Here is a tiny trained network, its code and every weight. The questions are about switching its units off for an input and a class, where a switched-off unit gives its printed mean instead of its output.

import numpy as np


def w(rows, s, z=0):
    codes = np.array(rows[::2]) - 128.0
    scale = np.full(codes.shape[1], s)
    scale[-1] = z or s
    return codes * scale


def norm(h):
    return h / np.sqrt((h * h).mean(-1, keepdims=True) + 1e-5)


def f(y):
    return y / 2 * (1 + np.tanh(0.7978845608 * (y + 0.044715 * y**3)))


def log_softmax(a):
    a = a - a.max(-1, keepdims=True)
    return a - np.log(np.exp(a).sum(-1, keepdims=True))


def net(x, mask):
    res = np.array(x, float).reshape(1, 3) / 4 @ E
    u = 0
    for l in range(2):
        y = f(norm(res) @ A[l][:, :-1].T + A[l][:, -1])
        res = res + np.where(mask[u : u + 9], y, B[l][:, -1]) @ B[l][:, :-1]
        u += 9
    return log_softmax(norm(res)[-1] @ U[:, :-1].T + U[:, -1])


A, B = {}, {}
E = w([
[57,88,42,123,115,164,131,140,58,35],'x0',
[112,85,120,166,104,255,120,80,154,162],'x1',
[206,84,152,77,123,148,128,144,110,84],'x2',
],0.0049)
A[0] = w([
[77,108,70,109,165,51,129,203,70,57,92],'L0N0',
[237,73,195,30,162,223,114,136,136,132,80],'L0N1',
[187,197,197,130,173,10,141,164,152,156,160],'L0N2',
[81,58,49,139,121,200,132,57,141,74,5],'L0N3',
[170,126,208,183,133,189,74,82,177,181,54],'L0N4',
[152,92,138,149,161,188,107,69,199,192,50],'L0N5',
[211,106,108,17,133,91,105,169,66,100,63],'L0N6',
[136,215,165,253,164,123,117,175,200,183,95],'L0N7',
[82,223,47,130,149,118,116,185,118,107,108],'L0N8',
],0.0041,0.0025)
B[0] = w([
[187,165,108,130,47,110,133,47,174,171,192],'L0N0',
[215,89,134,194,72,53,133,134,63,117,186],'L0N1',
[73,103,169,203,167,253,105,168,79,138,255],'L0N2',
[125,171,242,105,215,129,104,176,102,177,186],'L0N3',
[106,140,111,87,80,66,163,67,113,18,184],'L0N4',
[119,147,69,126,136,65,167,84,163,123,171],'L0N5',
[118,110,76,50,201,182,154,107,166,104,176],'L0N6',
[93,116,50,41,122,156,84,133,181,110,190],'L0N7',
[163,123,124,174,28,67,113,128,131,161,156],'L0N8',
],0.0052,0.005)
A[1] = w([
[188,122,80,17,124,146,182,63,149,90,49],'L1N0',
[33,217,82,102,99,51,184,29,177,151,126],'L1N1',
[4,161,156,186,148,191,80,165,147,196,57],'L1N2',
[194,76,84,38,76,116,60,181,184,125,125],'L1N3',
[72,188,73,128,157,101,62,164,106,179,203],'L1N4',
[102,118,116,154,123,115,122,157,225,159,147],'L1N5',
[184,116,144,167,2,84,159,114,150,142,2],'L1N6',
[150,106,141,103,208,170,142,134,214,163,154],'L1N7',
[171,70,185,139,158,176,131,221,54,105,55],'L1N8',
],0.0056,0.0028)
B[1] = w([
[73,195,172,183,183,110,167,203,113,140,175],'L1N0',
[178,47,154,82,137,207,55,119,178,161,237],'L1N1',
[97,212,131,124,159,54,174,199,58,55,253],'L1N2',
[38,220,184,174,143,108,156,138,57,114,148],'L1N3',
[163,140,154,203,122,74,229,96,133,122,193],'L1N4',
[120,140,129,90,170,177,124,126,60,101,153],'L1N5',
[123,118,61,169,73,57,156,121,64,127,157],'L1N6',
[159,74,67,108,66,142,114,113,117,137,167],'L1N7',
[103,70,77,62,127,183,59,73,254,196,214],'L1N8',
],0.0065,0.0064)
U = w([
[71,240,155,146,184,103,185,198,73,74,124],'0',
[141,42,127,32,157,207,60,100,209,148,244],'1',
[213,93,120,204,2,50,161,46,117,129,2],'2',
],0.0096,0.00098)

Each question gives the input, the list of numbers given to net, and the class t.
The units are the neurons (one row each of A and B). Each row of codes is followed by its name. A weight is (code - 128) times the scale printed after its matrix; where a second scale follows, it is the last column's (A, B and U).
mask holds one flag per neuron, layer by layer. A switched-off neuron (its flag False) gives its mean, the last column of its row in B, instead of its output. The means were averaged over made-up inputs and are rounded, as every weight is.
A unit's drop is (log p(t) with every unit on - log p(t) with that unit switched off) / (log p(t) with every unit on - log p(t) with every unit switched off).
The circuit of an input: a set's keep is (log p(t) with only the set's units on - log p(t) with every unit switched off) / (log p(t) with every unit on - log p(t) with every unit switched off). Starting from the 12 units with the biggest drops (on a tie, the unit counted first), units are removed one at a time, each time the one whose removal leaves the highest keep (on an exact tie, the one counted first), for as long as the keep stays at least 0.8.
circuit, biggest first: the units of the circuit, biggest drop first
top k neurons: the k neurons with the biggest drops, biggest first
k most important neurons of layer l: the k neurons of layer l with the biggest drops, biggest first
drop when u is switched off: that unit's drop, to one decimal
input [-4,4,6], class 2: circuit, biggest first : (L0N1)
input [5,0,4], class 0: 2 most important neurons of layer 0 : (L0N2, L0N0)
input [8,-4,-1], class 2: 2 most important neurons of layer 0 : (L0N8, L0N0)
input [6,0,5], class 0: 2 most important neurons of layer 0 : (L0N2, L0N0)
input [0,1,-8], class 1: top 4 neurons : (L0N2, L1N1, L0N7, L0N3)
input [0,1,-5], class 1: 2 most important neurons of layer 0 : (L0N2, L0N3)
input [2,5,0], class 0: 2 most important neurons of layer 1 : (L1N2, L1N1)
input [-8,-7,1], class 1: top 2 neurons : (L1N8, L0N2)
input [-8,-7,2], class 1: top 2 neurons : (L0N2, L1N8)
input [-6,6,7], class 2: drop when L0N1 is switched off : 0.2
input [-5,6,8], class 2: drop when L0N1 is switched off : 0.4
input [5,-7,-5], class 2: drop when L0N6 is switched off : 0.0
